arr = [124 103 109 108 120 134]
arr[0]: 124
arr[-4]: 109
arr[3]: 108
arr[-1]: 134

x = [[106, 149, 147, 119, 112, 117, 114, 148, 142, 139, 120], [120, 115, 141, 144, 112, 119, 135, 144, 149, 145, 138], [143, 118, 104, 121, 149, 134, 137, 107, 111, 119, 135], [138, 107, 111, 133, 146, 127, 142, 111, 114, 118, 140], [114, 124, 147, 135, 109, 112, 130, 146, 146, 142, 126], [133, 143, 114, 112, 133, 138, 125, 116, 110, 116, 123], [144, 153, 147, 107, 140, 144, 114, 131, 113, 109, 113], [148, 117, 112, 132, 146, 141, 128, 116, 120, 120, 133], [117, 110, 119, 150, 107, 115, 142, 140, 149, 148, 143], [142, 146, 145, 111, 124, 140, 118, 137, 123, 116, 121], [113, 105, 106, 145, 137, 107, 148, 111, 122, 138, 144]]
x[0][0] = 106
x[:, 9] = [139, 145, 119, 118, 142, 116, 109, 120, 148, 116, 138]
x[:, -6] = [117, 119, 134, 127, 112, 138, 144, 141, 115, 140, 107]
x[6][2] = 147
x[-3][-7] = 107
x[-9][2] = 104
x[:, 2] = [147, 141, 104, 111, 147, 114, 147, 112, 119, 145, 106]
x[2][-11] = 143
x[-1][9] = 138
x[-1][-3] = 122
x[-6][9] = 116
x[10][-5] = 148
x[7][-2] = 120
x[6][-6] = 144
x[-2][-7] = 124
x[-6][4] = 133
x[:, -10] = [149, 115, 118, 107, 124, 143, 153, 117, 110, 146, 105]
x[10][5] = 107
x[-2] = [142, 146, 145, 111, 124, 140, 118, 137, 123, 116, 121]
x[-10] = [120, 115, 141, 144, 112, 119, 135, 144, 149, 145, 138]
x[:, 7] = [148, 144, 107, 111, 146, 116, 131, 116, 140, 137, 111]
x[-4][-11] = 148
x[-11][8] = 142
x[-6] = [133, 143, 114, 112, 133, 138, 125, 116, 110, 116, 123]
x[:, -11] = [106, 120, 143, 138, 114, 133, 144, 148, 117, 142, 113]
x[-5][8] = 113
x[4][-7] = 109
x[8][2] = 119
x[-8] = [138, 107, 111, 133, 146, 127, 142, 111, 114, 118, 140]
x[-3][6] = 142
x[4][-8] = 135
x[-7][-2] = 142
x[:, 6] = [114, 135, 137, 142, 130, 125, 114, 128, 142, 118, 148]

B =
107  105  142  146  141  108  112  115  146  149  140  122  127
145  150  138  115  141  148  147  141  130  132  144  142  142
115  134  152  147  108  142  132  106  139  127  114  106  106
141  135  121  135  144  130  137  147  141  142  142  149  148
107  108  111  114  139  108  110  118  119  131  131  136  139
126  138  152  147  115  144  138  109  142  139  130  109  108
B[0,0] => 107
B[4,12] => 139
B[2,2] => 152
B[0] => [107, 105, 142, 146, 141, 108, 112, 115, 146, 149, 140, 122, 127]
B[3,2] => 121
B[3,10] => 142
B[5,11] => 109
B[2,7] => 106
B[3,3] => 135
B[:, 0] => [107, 145, 115, 141, 107, 126]
B[1,12] => 142
B[:, 9] => [149, 132, 127, 142, 131, 139]
B[:, 8] => [146, 130, 139, 141, 119, 142]
B[2,6] => 132
B[1,3] => 115
B[2,10] => 114
B[4,2] => 111
B[5,8] => 142
B[2] => [115, 134, 152, 147, 108, 142, 132, 106, 139, 127, 114, 106, 106]
B[1,11] => 142
B[3,12] => 148
B[5,2] => 152
B[3,1] => 135

W =
112	148	149	102	138	113	120	106	147	114	146	126	118
106	123	136	140	152	106	106	144	134	144	148	146	132
154	141	141	140	105	153	154	126	140	119	111	115	134
W[-3, -13] = 112
W[-2, -1] = 132
W[:, -9] = [138, 152, 105]
W[-1, 2] = 141
W[:, 10] = [146, 148, 111]
W[-2, 4] = 152
W[-2, 9] = 144
W[-3] = [112, 148, 149, 102, 138, 113, 120, 106, 147, 114, 146, 126, 118]
W[-2, -6] = 144
W[-1, -4] = 119
W[2] = [154, 141, 141, 140, 105, 153, 154, 126, 140, 119, 111, 115, 134]
W[1, -5] = 134
W[:, -12] = [148, 123, 141]
W[-1, 5] = 153

A =
[[148 133 122 117 129 122 131]
 [131 136 128 118 122 108 127]
 [139 139 124 142 129 137 130]
 [114 115 125 119 120 130 121]
 [150 129 122 125 128 129 132]]
A[0][0] = 148
A[3][-5] = 125
A[-4][1] = 136
A[0][5] = 122
A[-1][-2] = 129
A[-3][-1] = 130
A[-3] = [139, 139, 124, 142, 129, 137, 130]
A[3][-2] = 130
A[-3][-3] = 129
A[2][-4] = 142
A[-3][2] = 124
A[-4][3] = 118
A[:, 1] = [133, 136, 139, 115, 129]
A[:, 5] = [122, 108, 137, 130, 129]
